Each row has a class, written as a number after it.
[ -6  10  35  18  33  -8  -6 -30 -38   4  29 -30  -2   8 -46  31   9  27
  45 -13  41   7  18 -43  15 -19   3 -35 -17 -11  11  18 -44 -51  12 -24
 -16  -1 -15  50 -21   2]
8
[-10  17 -29 -12 -33 -11 -26 -32  35  -1   0  48   4 -18  -4 -12 -19 -32
   0   9 -30  -9 -43  65 -26  13 -17  48  12   2 -23 -25  87   7   1  29
 -15  22  -2 -17  -7  -7]
0
[ 15   0  -4   0 -23 -18  15  13  13  33  -3 -14 -14  -3  29 -17  -5  -5
 -18  -3 -13 -49  -7 -13  -5  19 -21 -18 -33  11  14 -14 -15  17 -10 -35
   6  25  11 -46 -21 -13]
4
[ 15  39   4 -14  27  -8  26  -7  -5  -5  39 -42 -10  17  31   7 -23  10
  16   5 -12  26  46 -29  25 -16   9   5 -16 -53  18  10 -23 -11  11 -21
 -23   9  25 -27  11  -4]
3
[-15   9 -41  10 -11  -7  -9   7   7  30 -26   1   2 -32  16 -15 -39   0
 -34  26  -5  -3  36   0 -16  -5   0 -15 -17  18   5 -25  36  49   8  -7
  17 -22 -15 -16  15 -28]
7
[ 13  -8  13   3  16   3  17  40   6   0  56 -54   2  35   7 -17  13  45
   1  -2 -10 -18   7 -61  21  -7   8 -11 -40 -30  22  11 -85  -8   7 -42
  -5  -6  42 -31   6  -9]
5
[ -5   9 -11   7 -28  14   8 -15   2  24 -52 -26   5   5  36   8 -12 -11
  -4  -4   5  -9  41  -7 -17   4  -3 -12 -59  21   0 -23  -6  29   2  -3
   1   4  -3 -18  24 -17]
2
[  -9   18   57   17  -10  -38   49    2   37   32   10  -21   12   18
  -50    8   34  -11    8  -21  -31 -109   30   -2   18  -62  -60  -21
  -26  -17  -13    1  -35    1  -27  -79   12   49  -19  -24  -20    8]
5
[ -5  26   6   7  -3  -5  27   3 -14   8 -20  15 -26 -41  39   5  -6 -50
   4 -12  13 -10 -49  24   7   5 -18 -13  18  -1  15 -31  17  -1 -37  12
 -11   7  16   1 -16  -9]
6
[-10  12 -48  16  33  26   7  -5 -35 -11  10 -17 -30 -16  31  61 -35   3
  -9 -14  18  88   9  -4 -16   5  14  -9   1  10 -31   2   5  51 -44  23
 -14 -32 -16  15  36 -20]
3
[-41  18 -37 -13  29 -31  18   2  10  -7  42  32   4 -38  -7   6 -34 -20
 -42   9 -15  14 -56  60   6  -7  14  52  61  27 -46  -6  55  18 -27   8
 -13  -5 -22 -14  36   3]
8
[ 25  -2 -26   5  18  34 -46 -18 -28 -40  68   8 -18  -4  -1  18 -11  28
  27  -2  10  67 -64  -6 -10  26  23  10  16 -24  11   7   2 -49   6  40
 -32 -27  34  15 -24  -8]
0
[ 22  11 -23 -26   6 -19  32  -8   7  21  47 -49  -2  28  34 -15  -3   1
 -41  29 -26 -13  29 -58  18  20 -43  30  -6 -21  14  17 -39  20  -7 -41
 -23  23  27 -58 -19   8]
4
[  8   9 -30 -11 -15 -30 -51 -27  29  16   0  10  -4 -12  -5 -17 -19  -5
 -27  28 -25  12  20  -7 -11  13 -40  57 -13  30 -17  -9  29  52  11  -2
  -1  36  -6 -12 -11 -18]
3
[ -6   6   0 -11  -2 -18  43  28  -2  10  15 -23   2  25  55 -21 -12   2
 -17  12 -12 -27  20 -33  13  10   9  -9 -32 -23  26 -14 -34   6 -16 -22
  -4   5  31 -55  30  -3]
1
[ 10 -12 -24   6 -39  -2   2   6  47  36 -33 -11  -2  11  18 -34  -2  15
 -21  14 -30 -47  19 -14   4  17 -31 -15 -52  13  16 -40   4  41   7 -22
  18  29  43 -42  -9 -24]
6
[-24  10 -28 -21  -3 -20 -39 -17  42  21  20  23   4  -3  -9  -9 -36  50
 -11  42 -23   9  12 -31  22  -7  11  41 -32  10 -10 -15  12  23  24  -4
  18  10   0 -21  -3 -26]
3
[  9   7  -1  -2  37 -19  17  -6 -48 -19  70 -15 -22 -24  -4  20   6 -49
 -23 -21  13  21 -61  20  -8   4 -27  33  57  -2 -22  37 -21  -7 -38  -2
 -44   0  -5  15 -12  26]
4
[-15   2  -6 -13 -24 -23 -20   4   6  22 -10  -2   6 -38  23 -30   4 -31
   9   8   1 -29 -13  19 -19  -4 -21  10  -3   3  10   4  39  18  17 -19
   1   1   8 -27   0  -8]
0
[ 15 -20   8 -10   5  20 -38 -20 -17 -38 103   8  -4  11 -68   3   1  16
  16  -7 -12  18 -57   7   6  15   1  30  15  -1  -4  38 -30 -56  34   4
 -26   3  31  19 -28  11]
4
[ 31 -22   0  13  11 -23 -31   2  -2   5  43 -32  -5  10 -46 -17  11  11
 -26  -8  -9 -18   9 -26 -16   1 -38   0 -25  12  -7  34 -42   8   3 -34
  -2  15   2   2 -24  10]
4
[-12  -6  35   7  -7   8 -25 -37 -16  10  18 -14  12  31 -30   5  -1  30
  32   7  22 -18  25 -53   5  -5  11 -36 -40  -4  24   4 -46 -38  20 -21
  -3   7   9  17 -19  -2]
1
[  3  22 -37  -4  17 -22  47  -2  -2   5  22 -31 -10  -7  31  15   8 -45
 -33  -6 -17   4  -5  19 -11  -8 -44  25  37 -19 -25  16  25  40 -56  -6
 -38  10  -5 -36  17  14]
0
[ 11  51 -26  -5  12   4  27  -7  17  11 -25 -20   3   8  62   3 -45 -16
 -21   3 -18   4  44   4  -4  -5  19   6 -40 -13   6 -25   6   5 -11  -1
  -8  -8   7 -46  22  -2]
2
[-36  22   5 -25  11 -16  16 -19  11   6  18  27   5 -17  -8 -15 -13 -19
  -3  23 -10 -22 -32   2  31 -20 -10  33  15 -15   6  -7   8 -15 -11   5
  -3   4  16  -4  -4   6]
6
[ -6  27 -13  10  29 -13 -29 -25   9  -9  25  16  -1 -18 -28  10 -44  14
  -4   1 -14  36   7  25  -7 -24  22  16  -2  -6 -29   2  28   5  12  13
  -6  -4 -21  13   4  -6]
3
[-32  29 -23 -32  15  13   9 -27   3   2  46   8  11  -1  23  15 -28  28
 -14  36  -3  11 -22 -26  44 -10  34  51  16  -1   4  -8 -22 -31   5   6
 -12 -17  17 -34   0   0]
2
[  9  -1  -6   6  29  -6 -11 -11 -38 -25  69 -28  -8  -1   5  11  -2  -1
 -14   1  13  30 -17 -30  -3  11 -11   7  27  -7   7  22 -44  -6 -19  -6
 -39  -6  11   6 -11  13]
1
[ -5  22 -13   7   8 -35  25 -11  35   7  17 -13  14  29 -49   5  -5  -5
  -8  -2 -36 -33  51  12  13 -15 -40   2 -21   1 -13  -5  16   1  -7 -37
   6  20 -14 -12   6   4]
8
[ 21  -1  -3  -6  -6  -9  18   7  -6  -1  34 -56   3  17   4   2  29 -20
 -27 -10 -10 -17  12 -10  12  -6 -41  29  -6  14  -9  20 -52  20   0 -27
 -27  25  21 -29  14  17]
2
[-23  14 -16 -25  10 -11  37  -9  28  34  32  -1  19  29 -16 -12 -19  38
 -30  50 -28 -45  49 -35  43 -28   4  14 -13 -23  12 -11  -9  -4  19 -31
   7  12  13 -43   4  -3]
7
[  6  44 -29   1  27  24  10 -16 -11 -10  10  -9  -2  -7  44  20 -48   3
 -15   1   1  46   8   7   4  -3  52  10  -2  -8  -4 -14  -4 -15  -8  24
 -23 -31   8 -19  15   1]
2
[ 15 -31   4  38 -30  -2 -40  16   0  16 -77 -13 -12 -23   4 -32  -2 -35
   6 -31  16 -10   3  27 -60  16 -19 -59 -74  34   5 -26  25  56   6  13
  23   6  12  29  25 -26]
6
[ -5  28  23 -12  18  -9 -25 -51  -1 -10  66   8   8  -8 -39   5   2  -2
  13  20  -2   6 -28 -26  18 -12 -28  59  36 -14  -3  17 -30 -39   4 -12
 -37  16  -3  21 -53  10]
5
[ 43  -3   7  19   8   1 -44  11 -33 -33  61 -39 -28  14 -16  13  11  23
  40 -18   6  51   2 -35   0  15 -15 -16 -45 -21  23  10 -54 -19  33  -2
 -16  -1  35  25 -14 -22]
3
[ 28 -14 -30  38  11  -8 -48  21 -10 -10 -20   2 -21 -40  -3 -16  -7 -40
 -30 -27  10  36 -34  29 -48  18 -30  -8  -7  33 -15  -5  22  55 -30  28
  -3 -14   1  41   3  -6]
6
[-20  52   3  -2  -2   8 -45 -73  33  -8  38  65  17   8 -64  16 -38  21
  32  32 -24   9  -3  -9  15  -9  -4  47   1 -16  -4 -26  23 -58  11  13
  -3   0 -17  26 -61 -10]
5
[ 12   3  17  20 -15   0 -61  -7 -35 -37  18  41 -12 -28 -12  -4 -18 -36
  28 -22  15  28 -71  39 -35  26  13   0  -2  21   9 -13  14 -39   2  32
 -20 -13   7  44 -12  -7]
1
[-21   2  36   0   9  -7 -29 -51  -7  14  16  -2  13   6 -67   6  -1  27
  44  12  29  -9  15 -30  17 -11   7 -17 -24  13  14   9 -16 -55  43 -22
  -7  13 -11  38 -27 -10]
8
[ 13 -27 -20   5 -40 -10 -56  23  24  20 -14 -36  14  -8   8 -49   1   7
 -20   1  -4 -36  25 -13 -18   8 -12  -5 -68  55  12  -6 -21  33  54 -31
  27   2  23 -33  13 -17]
2
[-23  17   0  14  41   2   7   0  -1 -12  48  17  -2 -16 -22  24 -22  24
  -6   0  -5  20 -36  -7  10 -30  25  17  23 -18 -20   6 -17 -16 -41   4
  -8 -33 -13  15  -1  -2]
5
[-14  31 -13  -9   0  13  -9 -30 -34   4  21  60 -22 -55  28  17 -36 -20
  -2  26  34  27 -83  27  16  25  26  17  62  19  17 -47  38 -38   4  37
 -27   0   2  12 -39 -21]
7
[ 13 -13 -16  20  -6  -7 -11  16 -10  18 -44 -40 -10   0  31 -10 -16   0
   3 -10  25  20  40 -19 -30  37   4 -46 -67  31  18 -22   0  33   9 -11
   3  -1   3   4  26 -31]
8
[ -2   0 -65 -41   6  17  60  26  16  14  57 -46   2  46  66 -10 -18  42
 -56  51 -32   0  26 -49  45  15  13  21  -2 -28  21 -18 -31  33  10 -25
 -11  -4  66 -82  35 -10]
7
[ 23 -24  17  37 -15  24 -44  10 -12  -2 -23 -22 -11  -7   1 -10  -3   4
  23 -30  24  22 -16  -4 -50  21  14 -42 -54  17   5 -12 -21  12  15   6
  -4  -9  13  28   8 -30]
5
[ 11  27  -1 -25  -1 -19  28 -27  -4  19  36 -30  -1  23   0  -8   8 -16
 -18  31  -3 -21  25 -34  34  -1 -42  24  17 -19  23  -5 -23 -13  15 -26
 -33  38  20 -22 -20   6]
7
[ 19  21 -24   4 -24  10  39  15 -17  25 -41   2 -25 -23  85  -2 -31 -26
 -25  12   5  -3  -9  10  -5  33   0 -22   0   7  28 -58  28  23 -16   7
 -13  13  16 -38   4 -29]
7
[ -3  -7  50  10  -7  -7  -4   3 -30  -3  56 -16  -1   4 -21   5  25  15
  27  -8  13 -44 -25 -29  22  -7  -9 -32  -5  -5  30   8 -62 -49  16 -42
 -11  18  23  -7 -33   2]
1
[-37  18 -28   5  35   4   0 -16   2  11  25  38   3 -21 -29  24 -44  40
 -27  30  -6  15  -6   0  12 -33  34   4  21  -7 -14 -13  26   2 -19  18
   9 -30 -29  13   5  -9]
7
[-59  53 -18 -26  27  35  49 -69  27  11  37   6  19  32  -9  55 -33  23
  12  34  -7  12  33 -35  41 -26   6  35  23 -40 -17  -5  -8 -20 -26 -15
 -25 -10 -21  -5 -22   5]
5
[-48  42 -34 -52 -11  -1  43 -21  21  25  23 -15  20 -11  49   2 -19 -26
 -26  41 -20 -28  22 -11  43 -14 -15  66  21   8   3   3   1  12   9 -31
 -14  -5  12 -69  11   6]
2
[ -7  16  10   4   5  -3  16  22  -5   8  28 -53   4  -3  25  -6   1   0
  10  -2   3 -14  18 -41   6 -12 -19 -10 -15 -20  21   9 -41   7  -2 -52
  -5 -18  15 -18  -2 -10]
5
[  4  -9 -36 -12  13 -14   5 -15  21   6  54 -28   8  14 -15   4  18   3
 -31  10 -29  -8  -1   3  -3  -9 -40  40  24 -11 -27  29   8  33 -15 -21
 -30  20  12 -31  -3  15]
0
[ 25  25   5  18  13 -35  22  18  18  20 -26 -41  -6  14  18 -14 -16  -2
  -3 -14 -26 -14  78  -3 -12 -25  -9 -28 -73 -31   1  -5 -10  33   3 -32
   5  15   0 -28  25 -14]
3
[  5   2   6 -12  10  -8  -7 -15 -10  -9  68 -43   9   8 -34  12  27 -11
 -18  -2  -4 -16  -6 -10  21 -21 -33  41  13  21 -13  35 -55 -10  16 -32
 -31  19  17 -10  -8  23]
2
[   2    4   26   25   20   25  -23   14  -43  -35   59   19  -22  -52
   -8   29   -1  -12   23  -32   30   32 -114   27   -9    3   17   -3
   48   16   -5    2  -25  -34  -21    5  -32  -21   -2   39  -32   -8]
5
[-33  40  11 -39  26 -35  37 -30  26  34  38  -3  16  23  -9  -4 -16  39
  20  48   1 -30  48 -76  75 -17   7  14 -14 -31  40  -4 -30 -58  18 -43
  -2  14   2 -29 -27  -2]
8
[-18  -2 -48  -7   6 -28  15  27  21  22  25 -54   9  -7  23 -20 -14  14
 -35  18 -17 -14  46 -21  10   8 -20   2 -11  24   6   4   2  48  13 -59
   7  -8  13 -50  24 -15]
8
[-15  10 -13  -7 -14 -21 -32  -4   1  27 -15  12  -3 -47  21 -31 -35 -19
  -6  13   8  -9  -4  -3 -18  18  -4   3 -14  21  18  -5  24   9   9 -13
  16 -17 -13 -14 -18 -17]
4
[ 16  -1 -47 -27 -40  -8 -26 -15  52   3  28  -1  18  37   2 -44 -19  17
  -8  36 -47 -14  23  -2  11  46 -17  43 -42  20  13 -32  21   1  66 -20
  -3  28  53 -46  -4 -18]
8
[-16  24  -2 -30  29 -17  26   6 -29  -6  40  -2 -12 -26  50 -10 -18 -13
   8  16  28  30 -51  -8  31  27  30  23  31  -6  30  -9  -8 -40  13   5
 -32  -6  23 -18   9  -8]
8
[ 29  20  17   5  -3 -12 -32 -20   7  14 -29   5   1  -7  20 -39 -20   8
  32   2   3  -8   9  -3 -22   1  27 -22 -45 -36  32 -16  21 -39  25  10
  -7   8  16 -13 -19 -11]
0
[ 13  -8  -7  23 -24 -21 -14  27   0  15 -13  -6 -26 -35  20  -2  -3 -11
 -11 -21  -4 -11 -13  21 -19  11 -25 -11 -21  37 -11 -21  12  53 -15 -17
   8  27  -4 -16   7 -32]
3
[ 13  11   8  16  16  -5 -46 -12 -11  19 -12  18  -8 -13   9 -11 -17  58
  40  14  18  11  12 -58 -11  -6  32 -36 -59 -39  40 -13 -17 -34  -3  13
  15 -22   1   4 -31 -27]
0
[-17  -6   3   3  30 -25   9  18 -11  -2  38  12  -7 -30 -21  -2 -16  -8
 -26 -12  -7 -11 -54  21 -10 -19  11   7  11   3 -22  23  -8   3 -39  -4
   1 -18 -20  -1  14   6]
4
[ 11  -2   7   8   4 -11  -7  17 -15  14  -5   3  -7 -14  10 -26 -17  14
  -7  14  10 -13  -8 -16  -3  -3  20 -25 -38  -2  27 -24 -13  -9  20   3
   5  -2  12  -2   6 -21]
7
[ 17   2   0   8  11 -16 -14  39 -43   6   7 -61 -28 -26  52  -8   5   0
  24 -12  29  30  28 -57  -3  12 -17 -30 -46  -5  42  15 -56  24  14 -29
  -1 -20  21  -7   6 -28]
3
[ 18  26  10  24   9   3  17  10   8 -18  30 -18   0  27 -16  12  -3 -13
  14 -22 -24  -3   9   5  -8  -7 -25  -5 -27 -31  -3  -7 -16 -11 -16 -18
 -11  -3   8   3  -4  -2]
5
[ 11  -9 -11  20 -32   7 -22  -9  -8  24 -65  10  -8 -14  18 -16 -24 -23
  -4  -1  20   0   9  23 -46  21   5 -37 -46  26   7 -46  37  36  17  22
   6  10  -7  17  18 -33]
7
[  9 -28 -21  15 -33   7   4  -2  17  37 -42 -19   3  23  -4 -20 -10  10
 -24  11  -9 -25  51   2 -29  11  -9 -37 -65  20   1 -32  15  53  23  -8
  10  24  10 -16  33 -32]
7
[-25  10  -8  27   0 -22 -43  16 -26   5 -28  24  -5 -57  25 -18 -39 -27
  -5  -7  25   7  -2  17 -44  11  13 -21 -16  29  11 -20  25  21 -21  10
  18 -36 -31  14   8 -19]
1
[  7  23 -66 -48  -7  -2  35 -25  33   0  75 -27  11  50  48 -10 -24  16
 -22  51 -48  17  34 -26  39  49 -16  66   8 -19  17 -24   9  10  26 -24
 -36  24  66 -68   5  -9]
8
[-21 -13 -13 -26 -41  -5 -19 -53  54  43 -20  16  20  22 -28 -26 -26   9
 -10  33 -22 -49  33 -13  -6  15 -11  18 -49  24  -6  -9  25  13  34 -14
  14  35  -3 -25 -17  -9]
4
[  1  49 -11  -1  33  16   0 -39  -9  -7   6  10  -6 -16  28  -7 -53   1
  15  17   7  47  10 -11  11  -1  35   3   8 -48  25 -19  16 -38  -1  30
 -25 -26  26  13 -15  -4]
6
[ 17  -5  39  -1 -14 -17 -17  11 -26   1  48 -32 -24  -7  -1   3  28  12
  32  -8  12 -15 -20 -32  25   1 -24  -9 -17  -3  25   6 -53 -17  30 -35
 -11  37  34  -8 -28 -20]
3
